Known rows, with every step that occurs:
loto > povub > govur > zure > dizona: [ 16.9  -4.7 -15.6  -5.2  18.0  -9.0  19.6 -18.4 -15.0  12.5  -0.4   2.4
 -11.7  10.5   2.2  13.2 -13.9  12.1 -11.3  -1.2 -20.4  17.6  19.2  -7.2
  -9.9  18.6  17.7  -7.8  -2.6   4.7   6.2  -2.0 -10.8  -1.9  10.6   5.7
  32.1 -13.1  -4.7 -18.9 -16.8  -1.8  -0.6  17.7]
govur > loto > dizona > sivu > sodi > povub: [ 12.6  -0.7   0.8  25.3  25.4  19.0  -5.4 -11.3  -2.4  13.3   3.0   5.4
 -24.7   8.0  13.1  22.6 -11.1  11.3  -9.8 -11.2  -9.7  20.1  16.2  10.0
 -15.4   8.2  12.1  -0.8   2.0  -9.2 -11.5  -3.3 -12.1   6.8  29.3 -17.5
  42.9   1.8   3.0 -11.7 -23.0  13.4  21.6   1.2]
sodi > povub > zure > govur > dizona > sivu: [ 11.2 -12.9 -10.1   4.6  17.7 -10.5  17.8 -20.4 -14.4  17.0   1.2   3.5
 -19.5  10.5   8.2  30.7 -15.1   7.7  -8.1 -15.0 -26.0  17.1  15.0   1.9
 -24.5   6.7  22.9  -6.3  -2.5  -3.4 -12.5   7.1  -8.5  -3.8  15.6  -3.1
  36.8 -12.1 -11.6  -7.4 -16.6  -5.7  12.6  10.9]
povub > govur > sodi > dizona: [  3.5  -0.6 -15.4   7.1  30.3 -11.3  11.5 -18.4  -2.5   7.9  -1.7  -7.8
   3.5   0.3  10.8  10.0  -3.1   8.7 -11.5  -4.3  -3.0  14.3  32.4 -13.8
 -14.5  29.6  20.0  -0.4  -9.6   2.6  -1.2  -7.3   0.2  10.0  11.1   0.2
  33.2 -13.1   6.2 -18.0 -17.4   3.3   1.2   8.6]
govur > loto > povub > sivu: [ 15.6  10.3  -2.2  12.6  14.6   6.8   5.2  -5.7   4.9   7.7  20.0   3.7
 -26.5  -6.4   9.1  18.6  -3.9  14.3  -8.5 -15.4 -12.9  24.4  20.9  -1.2
  -9.0   8.7  14.3 -11.5   2.8   6.5  -7.7   4.5   1.8  -0.3  19.8  -9.3
  37.9   8.5   3.3  -8.9  -9.2   3.9   7.9  -2.4]
sivu > povub > zure > dizona > govur > loto: [ 17.7  -6.6 -11.5   5.9  18.9 -14.4  13.4 -12.6  -7.6  18.9   0.1   9.7
 -17.2  -1.7   1.1  28.3  -7.8   6.0 -12.8  -4.8  -5.0  22.5  18.7   6.9
  -9.8  12.9  21.8 -10.9   1.7   3.5  -2.2   2.2  -8.5  -9.2  20.9   2.1
  36.8 -15.5  -5.3 -19.0 -15.8  -7.5  19.0  13.6]
sodi > zure > povub > govur > loto > dizona: [  9.9   4.5 -11.6  11.6  22.8   5.8  18.8 -18.5 -10.8  19.3   7.4   1.4
 -11.7   0.4   6.6  15.2 -24.2  15.3 -12.6  -8.9 -14.4  19.4  30.6   5.8
 -22.8  14.7  11.0 -22.4  -1.5  -5.5  -4.2   4.6 -10.5  -8.4  21.7   1.0
  45.9  -8.2   2.5 -20.1 -23.6  -9.4   4.2  18.1]
sodi > dizona > govur > loto > povub > zure: [ 15.4  -5.4 -11.3  -1.3  24.4  -4.9  14.3 -15.7  -7.6  15.2   4.0   5.5
 -16.8  -3.8   8.7  25.4  -6.9   9.3 -10.3  -0.6  -6.2  19.3  20.7  -2.6
 -16.0  14.4  12.7 -10.1   5.3  -1.5  -6.6  -3.3  -3.3  -2.8  23.5 -17.3
  49.8  -6.9  -1.0 -17.2 -15.9  -6.2   5.3   9.4]
loto > dizona > sodi > sivu: [ 10.8  -6.5  -8.4   7.8  26.8   7.8   2.8 -10.2  -8.6   8.0  -4.0  -2.6
 -17.3   2.4  -2.0  22.1 -17.2   9.2 -21.4  -7.0  -2.4  11.4  17.2 -15.9
 -12.7  19.2  11.7  11.2  -2.0  -2.6   1.1  -3.6  -5.3  15.1  18.8 -14.4
  42.5   0.0   6.3  -6.7 -18.9   8.7   3.7  -2.9]
dizona > sodi > sivu > povub: [ 13.0  -2.7  -0.9  18.1  28.5  -1.3  -6.5  -7.9  -7.5  10.0   5.6  -1.4
 -32.0  -2.3  -3.0  22.8 -18.5  12.9 -19.2 -10.5  -5.7  14.0  12.5  -8.4
 -11.1   8.7  15.4   8.6  -0.8   8.6  -4.2  -4.1   4.3  11.0  19.0 -13.2
  37.1   7.9   0.7  -6.6 -17.2  10.2  14.3  -5.9]
dizona > zure > govur > loto > povub > sivu > sodi: [ 17.7   8.4 -15.9  15.5  26.2   9.4  15.3 -17.5  -3.5   7.4   8.4  14.3
 -26.5   6.9  15.6  26.0 -10.6  15.4  -3.5 -18.8 -14.0  19.1  17.6  14.9
 -13.8   4.6   2.3  -8.9   1.2   6.0 -17.1  -3.7  -6.4  -3.9  17.2 -11.3
  42.5 -10.2  -2.4 -34.6 -20.8   4.3  11.0   4.8]
zure > dizona > govur > loto > povub: [ 15.8  -3.5 -12.8  -0.7  20.7  -0.4  16.5  -9.6  -6.6  16.5   3.7   5.1
 -17.7  -1.1   7.1  17.8  -0.9   8.1  -7.5  -4.6  -8.8  22.7  21.0  -1.1
  -4.8  15.5  11.5  -5.3   1.1  -2.9   9.7  -6.0 -10.2  -2.9  19.9  -9.7
  37.3  -5.9  -2.2 -15.3 -10.6   0.0  10.7  10.2]
loto > dizona > sodi > zure > povub > govur: [ 16.5  -4.6 -15.0  10.7  29.9   2.6  17.2 -19.7 -11.1  17.5  -6.5   4.5
  -9.6   4.0  -3.2  10.8 -33.1  13.9  -7.5  -8.8  -9.4   6.0  26.8  -3.7
 -21.4  15.9   5.3  -9.6  -3.7  -7.6  -4.2  -1.5  -9.6   0.4  17.2  -7.3
  45.1  -7.2   1.8 -20.6 -26.4  -5.6   0.0   8.3]
loto > dizona > govur > zure > povub > sivu: [ 10.2  -9.3  -8.2  -0.6  21.2  -8.8  25.9 -20.9 -10.9  13.8  -0.2   5.6
 -14.5   0.4  -2.2  20.2 -16.7  10.3  -8.6  -6.9 -14.7  11.4  23.3   9.3
 -19.7  22.9  10.4 -11.8  -2.1   9.2  -9.1   4.7 -16.8  -4.1  15.7  -3.2
  34.0 -12.8  -1.7 -13.4  -8.1  -1.8   1.7   9.7]
sivu > dizona > govur > sodi: [ -0.7 -13.3 -14.0   2.5  30.0  -9.5   9.3 -10.2  -6.2  13.2   1.6  -1.9
  -3.0   0.0   7.5  13.1   9.3   5.9 -14.1  -5.9   4.2  16.4  28.1   1.1
  -1.5  24.5  12.4   2.8  -9.8   2.3   7.2 -11.1  -6.0   7.6  13.9  -3.0
  24.7 -15.5   0.3 -20.3  -9.6  11.3   8.4   5.3]
povub > govur > dizona > sivu > sodi: [  5.9 -11.3 -15.8  13.5  24.0 -10.8   9.5 -17.8  -4.1   9.7   3.0   5.7
  -6.9  14.4   9.0  24.5  -3.5  14.1 -13.8 -11.0  -2.8  18.8  20.4   0.5
 -11.7  24.0  19.0   5.3  -7.4  -0.3  -7.8   0.8 -12.9   3.6  14.2  -9.5
  33.7 -21.4   0.7 -11.8 -12.0  11.8   9.4   1.7]
zure > govur > dizona > sodi > sivu > povub: [ 12.4  -5.9 -13.8  14.0  35.0 -10.4  11.9 -22.1 -15.5  16.5   0.7  -2.7
 -30.2   3.8   2.1  29.3  -9.9  20.4 -22.9  -8.1 -11.9   7.3   6.3  -1.6
 -17.7  13.9  17.4   7.0  -4.0   6.9  -0.4  -4.6  -3.2   8.5  18.9  -4.6
  38.6  -4.6  -3.1  -6.5 -18.8   3.0  19.4   2.5]
povub > sivu > sodi > dizona > govur > zure: [  0.3  -7.2  -9.6  11.5  37.5  -7.5  10.7 -26.6 -11.1   6.6  -1.2   4.7
  -6.8   1.6   7.1  21.7  -7.1   9.1 -13.9  -7.0  -1.4  14.1  21.5   8.5
 -20.6  23.9  14.0   2.9  -1.6   7.3 -16.5  -4.8 -15.9  11.0  10.3  -9.8
  40.0 -18.4   2.0 -19.6 -16.1  11.3  -0.8   4.7]
povub > sivu > dizona > zure > govur: [ 12.2 -12.5 -14.2   1.4  21.8  -9.9  28.6 -12.1 -18.8   5.1  -5.6   8.4
 -10.9   6.2   9.1  22.7   0.0  14.3 -12.7 -12.9  -9.7  18.7  25.9   6.9
 -18.1  14.3  16.1   4.5  -2.3   5.6  -4.0   8.9 -17.3   0.7  10.7   3.0
  35.5 -15.5  -9.0 -18.6 -17.7   5.4  -1.8  10.9]
govur > sodi > povub > loto > dizona > zure: [ 23.2  -1.6 -15.1   6.4  22.9  12.8   6.5 -11.0   4.2   9.2  -4.1   7.3
 -15.7  -1.1   8.4  27.5 -15.1   3.5  -6.1 -16.2  -9.7   9.7  17.7   3.8
 -22.7   6.2   4.5  -4.6  -1.1   0.0 -10.5 -13.3   4.6   0.7  17.4  -7.8
  47.4  -1.7   3.7 -22.4 -23.3   9.6  18.7   4.0]
loto > povub > sodi > dizona: [ 21.6  -0.6  -5.1  11.0  28.3  -7.1   5.0 -10.0  -3.3   8.1   1.9  -4.8
 -18.0 -11.0   8.2   5.9 -10.4  13.2  -0.5  -6.4   1.1  13.0  19.2 -17.8
 -10.4  16.4  14.1   1.5   0.8  -0.5   3.2  -5.0  -4.1  10.8  14.5  -9.2
  42.3  14.6   1.6 -12.1 -24.4   4.9   0.2   3.2]
sivu > sodi > zure > povub > govur > loto > dizona: [  9.1   5.7 -13.1  25.2  32.2   8.7  10.1 -23.3  -9.3  21.4   7.6   5.5
 -13.2   7.1  11.4  13.0 -26.5  17.4  -9.9 -11.1  -6.4  17.3  27.3  13.5
 -18.0  13.1   7.2 -20.6  -4.3  -7.6 -10.4  -1.4 -15.2  -6.1  21.1  -2.7
  47.4  -9.2   4.3 -30.9 -31.7  -3.2   7.7  15.4]
sivu > dizona > sodi > zure: [  6.4  -7.3  -7.4  11.1  30.6   9.1   1.0  -5.7 -15.8  12.3  -2.2   0.9
 -10.1  -1.0  -0.7  13.4 -11.2  11.1 -17.1 -13.7   2.3  17.7  22.6  -0.6
 -14.4   8.1   8.0   2.8   0.1  -7.9   6.6  -6.7  -6.1  12.9  13.9  -6.5
  38.5  -4.8  -2.2 -10.6 -23.7   9.8   1.4   3.1]
loto > povub > sivu > sodi > zure > govur > dizona: [ 10.0  -1.5 -17.6  22.2  39.6  -2.8  16.3 -28.6 -17.9  18.3  15.5  12.1
 -26.1   7.7  16.1  17.7 -13.7  20.4  -3.5 -20.5  -9.7   8.8  16.8  12.8
 -18.0   4.5   4.6  -9.1  -4.3  -0.6 -17.2   0.8 -13.3   0.1   7.3  -0.5
  45.3  -2.6  -3.3 -24.0 -28.7  -1.3   3.5   7.5]
povub > zure > govur > dizona: [  4.8  -3.4 -17.6  -3.4  13.7 -15.7  22.0 -15.3 -13.4  15.6   4.5  -1.5
  -5.6   6.1   7.1  25.2  -5.9   5.8  -8.2 -14.2 -10.7  17.0  21.2  -4.8
 -15.0  16.6  23.1  -9.5  -3.9  -0.3   0.6   4.1  -5.6  -2.6   5.3   3.3
  29.7 -18.2  -7.5 -12.9 -13.3 -13.9   0.2  13.7]
povub > zure > dizona > sodi: [ 19.1  -5.4 -12.7   3.7  16.0  -3.4   6.0  -6.5  -4.1  11.3 -13.4   3.7
  -4.7   4.6  -6.5  18.1 -19.2  -0.1  -7.8 -14.0  -1.6  20.2  19.0 -13.1
  -8.4  14.1  17.7  -1.5  -2.0  -6.1   5.5  -3.6  -4.8   5.2   9.7  -1.6
  32.0 -13.4  -3.7 -12.7 -19.9  -1.8   4.8   4.3]
loto > dizona > zure > sodi: [ 16.2  -2.8 -15.4   0.7  17.9  11.5  10.7  -6.2 -12.1   6.3  -9.9   5.6
  -8.6   3.1   3.1  23.0 -12.3   1.7  -0.9 -19.4   0.7  10.1  27.7  -0.5
 -12.5  16.0   5.1   6.0  -1.8   2.9   9.7  -4.5  -7.1   4.0   7.2  -6.0
  34.8  -7.0  -0.2 -22.4 -20.1   3.1  -0.9  10.7]
dizona > zure > povub > sivu > sodi: [ 14.4  -1.2  -5.6  17.8  19.4  -2.5   8.8  -8.0  -4.6   8.9   2.2   9.4
 -23.1   5.7   4.6  19.0 -22.8  11.0   4.6 -26.4  -3.2  23.3  23.9  12.5
 -15.3   5.3   5.9  -7.2  -3.6   6.5 -14.6   0.4  -9.4  -8.7   8.6 -11.8
  33.2  -1.3  -5.6 -18.9 -19.5   7.6   4.5   0.9]
sivu > povub > zure > sodi > dizona > govur: [ 18.9 -11.5 -11.2  14.6  35.4 -16.1   7.1 -22.1 -15.2  16.4  -4.9   8.8
 -15.1  -3.1   5.3  21.9 -13.5   6.1  -4.6  -8.0   1.5   4.6  23.3   3.0
 -14.2  16.7  17.5   1.7  -2.3   9.5  -5.3  -0.2  -6.5   4.3  11.9  -2.8
  42.4  -4.2  -4.4 -25.5 -23.8  -2.2   7.5  11.5]
govur > loto > dizona > zure: [ 10.6   3.8 -10.9  -6.8   8.3  14.0  14.3   0.8  -6.5   5.6  -3.1   1.8
 -10.7  -1.3   3.8  30.6  -3.5   6.4 -11.4 -11.6  -2.4  23.7  24.7   1.5
 -17.8  14.6   8.5  -3.6   6.2  -2.1   5.4  -3.7  -3.8  -2.7  19.8 -12.7
  38.4 -12.2   2.1 -10.5 -12.6  -0.6   5.2   9.3]
sivu > dizona > zure > sodi > povub: [ 17.2 -10.5  -8.7  12.1  24.8   8.4   3.4  -9.7 -16.8  12.6  -7.6   1.7
 -21.5   4.8   8.0  19.7 -10.4  10.5  -5.6 -19.0  -8.6  14.1  20.7  10.2
 -13.9   1.9  13.5   7.5  -2.4   1.5   8.2  -5.3  -9.0   1.0  12.3  -5.4
  37.2   7.2  -8.3 -18.4 -28.7  14.1   6.0  10.8]

Rows:
[ 13.3  -0.9 -13.2  19.9  32.5   7.2  10.9 -18.7  -7.3  19.5  -1.5   0.3
 -12.6   1.5   1.1  14.2 -19.8  22.4 -22.8  -8.5 -11.1  21.8  22.2  10.6
 -19.6  11.3  10.4 -15.7  -3.1  -6.4   1.8  -4.4  -8.8  -1.5  27.4  -1.6
  45.2 -12.0  -0.7 -19.4 -25.9   5.8  13.0  10.5]
sivu > dizona > sodi > zure > povub > govur > loto
[ 13.2 -12.6  -9.7  23.4  34.0   0.0  12.0 -22.7 -17.0  17.3   0.2  13.9
 -14.1  15.0   7.6  13.1 -33.3  14.1  -5.3 -12.0  -8.5  15.0  28.6   9.0
 -20.8  14.5   3.5  -8.6  -6.8  -7.2 -17.2   5.1 -22.1  -1.5  18.2  -4.6
  45.8 -13.3  -1.6 -26.1 -28.9   3.2   6.3  11.9]
loto > dizona > sivu > sodi > zure > povub > govur
[ 27.9 -10.1 -15.3   8.0  30.3  -3.7  21.1 -19.0 -18.3   9.4  -0.7  15.1
 -28.0   4.1   9.8  36.8 -19.2  13.8 -20.8  -6.7 -14.4   7.9  12.8   4.4
 -27.1   9.8  10.0   3.7   0.8   9.9 -14.4   4.3 -10.0   2.1  19.7   0.0
  57.3  -7.4  -4.3 -25.2 -25.5   3.3  16.7  12.2]
sodi > sivu > povub > loto > dizona > zure > govur
[  9.4   2.3  -5.2  25.9  25.5   8.5   0.1 -21.0  -3.7  15.0   7.2   7.8
 -20.9  11.9  15.9  26.4 -22.3   4.8  -8.5 -17.9 -23.4  24.0  16.3  12.2
 -17.6   1.6  17.0 -12.3  -1.8  -4.9 -23.1   0.0  -7.1   1.1  22.6  -8.4
  39.4 -14.4  -6.5 -29.8 -23.7   2.4  21.1   8.5]
dizona > sivu > sodi > povub > zure > govur > loto
[ 17.8   3.1 -10.5  19.0  35.7   7.4   9.5 -21.2 -10.4  14.6  -1.3   0.9
 -29.3   1.8   4.8  28.1 -13.1  19.2 -27.1  -1.7 -13.4   8.1   9.7   1.1
 -17.7  15.8  13.1   1.3   0.3   3.2  -3.7  -3.5  -5.6  12.0  31.4  -5.0
  46.7  -5.2   3.9 -18.0 -23.6   1.9  23.8   5.2]
zure > govur > loto > dizona > sodi > sivu > povub
[ 16.0 -10.4 -16.3  13.9  37.4  -3.2  12.1 -24.4   0.9  17.6   5.3   5.3
 -17.7  -1.7   7.2  23.0 -21.4   6.7 -18.2  -8.9  -8.8  11.4  19.8   1.8
 -16.2  22.5   4.0  -8.7 -12.4   5.6 -11.4  -7.8  -6.3   2.0  21.7  -2.5
  48.8  -8.4   5.7 -25.7 -16.4  10.2  21.6   5.5]
zure > povub > loto > dizona > govur > sodi > sivu
[ 10.0  -0.7  -6.1  26.8  37.8  -5.0  11.7 -23.3  -1.1  15.6   2.2   3.8
 -17.8  -2.5  12.8  17.2  -9.6  16.6  -7.7 -10.8  -0.9  21.1  23.5  15.3
 -19.2  19.3  12.6  -8.6  -3.3   0.8 -14.8  -1.8 -17.2   0.3  22.4 -13.6
  46.0  -4.2   2.2 -16.5 -19.1   8.6  12.8   3.3]
zure > povub > sivu > sodi > dizona > govur > loto
[ 24.2  -6.0  -8.6  25.8  36.2   2.5  -1.0 -14.0  -5.6  13.7   1.8  17.6
 -19.2  -2.3   5.0  22.4 -19.7   4.3 -13.7 -20.5  -8.6  23.3  18.2  10.2
 -22.9   5.2   4.0 -10.1  -5.4   3.5 -11.8  -4.7  -2.8   7.2  17.7  17.5
  44.7 -14.2  -2.8 -20.0 -23.8  13.7  34.4   9.7]
govur > sodi > zure > dizona > sivu > povub > loto
[ 13.6 -13.7 -17.5  11.8  37.2 -10.8  10.7 -25.0 -19.2  19.1   8.0   2.2
 -25.6  12.9  13.2  18.3 -13.3  15.1 -22.0  -5.3 -16.0  16.2  15.5  -1.5
  -6.2  11.3  11.4  -8.5 -12.1   6.0  -7.5  -2.7  -5.5   1.9  18.8  11.5
  39.8  -8.4  -6.2 -32.1 -29.3   2.3  12.8  14.8]
loto > povub > zure > govur > sodi > sivu > dizona
[ 17.6  -6.5 -11.7  25.9  33.6   1.3   6.9 -24.7  -3.1  15.7   5.2   9.9
 -20.5  10.6  18.9  27.4 -11.3  12.2  -9.5 -18.5 -18.6  12.9   8.4  12.1
 -23.3   7.2  15.7   0.1  -4.8  -4.9 -16.8  -3.6 -12.6   8.3  17.2  -8.2
  47.1  -7.9  -5.2 -16.9 -21.3  14.6  25.8   2.7]
zure > govur > dizona > sivu > sodi > povub > loto
[ 13.1   1.1 -17.9   9.6  28.5   9.8  12.3 -23.7  -7.3  12.2  -4.0   1.8
 -14.2   5.8   2.6  32.9 -22.4   8.7 -29.1  -6.1 -15.3  14.4  13.8  -6.0
 -18.6  17.9  13.9  -6.0  -1.9  -3.4  -8.8  -1.2  -5.2   7.8  26.2  -3.6
  49.0 -20.1   3.9 -25.1 -23.6  -4.1  12.9   8.4]
povub > zure > govur > loto > dizona > sodi > sivu
[ 19.9 -12.3 -16.5  19.3  41.5 -13.2   5.9 -23.3  -2.2  16.0   3.6  10.1
 -22.0  -2.8   6.5  26.6 -12.3   6.6 -23.7  -7.7  -6.1  15.0  14.0   2.6
 -12.2  17.0  13.5   0.7 -10.5  11.6  -9.4  -8.0  -4.6   5.0  18.9   9.1
  46.0 -10.5   2.1 -25.5 -18.9  14.9  31.0   6.5]
zure > dizona > govur > sodi > sivu > povub > loto
[ 22.4 -10.4 -13.2  13.5  33.5  -8.4  12.2 -23.8 -17.7  15.9  -6.1   8.1
 -26.5   8.4  -0.3  28.5 -26.5  13.5 -20.6  -2.3 -11.9   1.8  10.4  -5.6
 -16.7  13.3  15.0   1.7  -2.0   4.5 -13.1   3.4  -6.9   7.2  22.2  -1.3
  46.6  -7.4  -2.5 -23.7 -29.4  -6.4  13.7   6.8]
loto > dizona > sodi > sivu > povub > zure > govur
[ 14.0  -6.3 -11.8  12.7  34.0   8.0   4.3 -25.9  -3.4  14.9   2.6  10.9
 -14.2   4.6   9.7  25.5 -17.1   5.7 -12.2  -5.7 -11.0   3.1  11.0  13.5
 -18.6  12.6   9.9  -2.9   0.9  -0.9 -17.6 -11.9 -12.0   7.4  17.5 -15.4
  49.4  -8.2   2.6 -29.9 -21.9  12.1  13.5   5.3]
sivu > sodi > povub > loto > dizona > govur > zure
[ 14.7  -4.3 -12.8  12.5  33.9  -2.0   5.2 -20.5  -6.4  17.0   4.4   9.0
 -18.4   3.1  13.5  23.2  -9.2  11.7  -7.8  -2.9   1.2  17.3  17.5   5.2
 -11.4  13.0   8.7  -8.2   2.6  -3.7 -12.8  -9.4  -7.6  -0.5  22.7 -20.8
  51.5  -8.0   0.4 -27.6 -24.0   0.1   9.3   6.7]
sivu > sodi > dizona > govur > loto > povub > zure
[ 20.1   3.6  -9.4  19.3  20.9   9.5  12.8 -11.8  -1.4  11.5  -2.4  10.5
 -23.8   5.4   6.5  25.6 -17.1  17.1  -4.4 -18.9  -1.9  22.7  20.1  19.8
 -18.9  10.0   3.5 -13.0   0.3   1.7 -12.5   0.2 -14.2 -10.1  22.7  -9.8
  43.2  -5.3   1.8 -19.1 -23.5   5.6  14.2   5.2]
govur > loto > dizona > zure > povub > sivu > sodi
[ 21.4  -1.8 -14.4  21.7  33.0  -3.9   6.6 -22.2  -3.6  13.3  -4.7   1.9
 -24.2   3.6  -1.0  26.6 -16.8  19.9 -32.6  -0.6 -12.5  19.0  10.6  -3.8
 -13.7  17.3  23.4   2.6  -3.4   4.9  -1.5  -1.6  -5.8   3.4  29.4   1.8
  45.9  -9.7   4.1 -15.4 -23.8   9.3  24.9   5.8]
zure > dizona > sodi > sivu > povub > govur > loto
[ 10.6 -10.8  -8.0  14.4  28.3   3.9   6.2 -26.6 -11.2  11.0  -3.1   7.4
 -14.8  18.2   7.4  22.3 -21.8  12.6 -14.4  -2.4 -20.4   9.7  16.0   7.1
 -19.7  16.6  15.7   0.6  -2.5  -0.5 -18.5  -1.5 -16.7   5.7  21.9  -9.7
  40.4 -14.9   0.4 -22.4 -23.8  11.2   9.7   8.7]
loto > dizona > sivu > sodi > povub > govur > zure
[ 23.9   1.6  -7.2  20.9  28.0  -1.4  13.2 -16.5  -0.5   9.7  -0.7   6.4
 -20.1  -6.0   7.8  22.4  -8.2  14.3 -13.3  -5.1 -11.0  12.4  14.9   3.6
 -15.1  20.6  14.8  -4.6   0.5   3.8  -6.4   4.0 -11.7   9.1  31.3   4.8
  38.9 -12.0   1.5 -23.1 -19.2   2.9  27.7   9.3]
zure > govur > loto > dizona > sivu > povub > sodi
[ 24.7   4.9 -13.8  12.3  24.5   1.9  12.8 -17.1  -4.8  16.6  -6.3   7.9
 -18.1   2.2   1.6  27.2 -13.2  13.2 -14.5  -3.9  -9.6   6.1  12.2   3.6
 -14.9  14.2  14.1 -11.2   3.4   0.3  -5.7  -2.1  -2.2   4.4  27.9  -2.3
  41.1 -14.2  -0.3 -24.9 -23.4 -11.2  21.2   7.9]
sivu > povub > zure > govur > loto > dizona > sodi
[  8.7   2.7 -14.0  22.2  38.0  12.6  14.1 -21.8  -9.2  11.1   0.7   5.7
 -11.5  -2.3   6.7  20.4  -8.1  17.8 -26.0 -15.1 -12.1  18.5  20.9  12.3
 -22.5  10.7  10.5  -7.2  -0.9  -3.6  -7.0   1.0 -11.2  11.4  22.3   5.0
  45.8 -17.0   0.6 -22.0 -24.2   7.6  11.2   6.5]
povub > sivu > dizona > sodi > zure > govur > loto
[ 18.7  -7.6 -11.5  17.2  32.5  -4.7  15.6 -20.5 -15.9  15.7   9.8  16.0
 -22.6  -0.6  10.2  32.8 -13.0  13.6 -16.1 -17.9 -17.2  15.2  13.7  13.9
 -32.6   5.3   9.7  -7.9   0.2   3.3 -14.7   4.9  -7.8   4.5  17.1   7.2
  50.0 -15.8  -8.4 -12.8 -18.0   3.2  25.1  11.0]
sodi > zure > govur > dizona > sivu > povub > loto
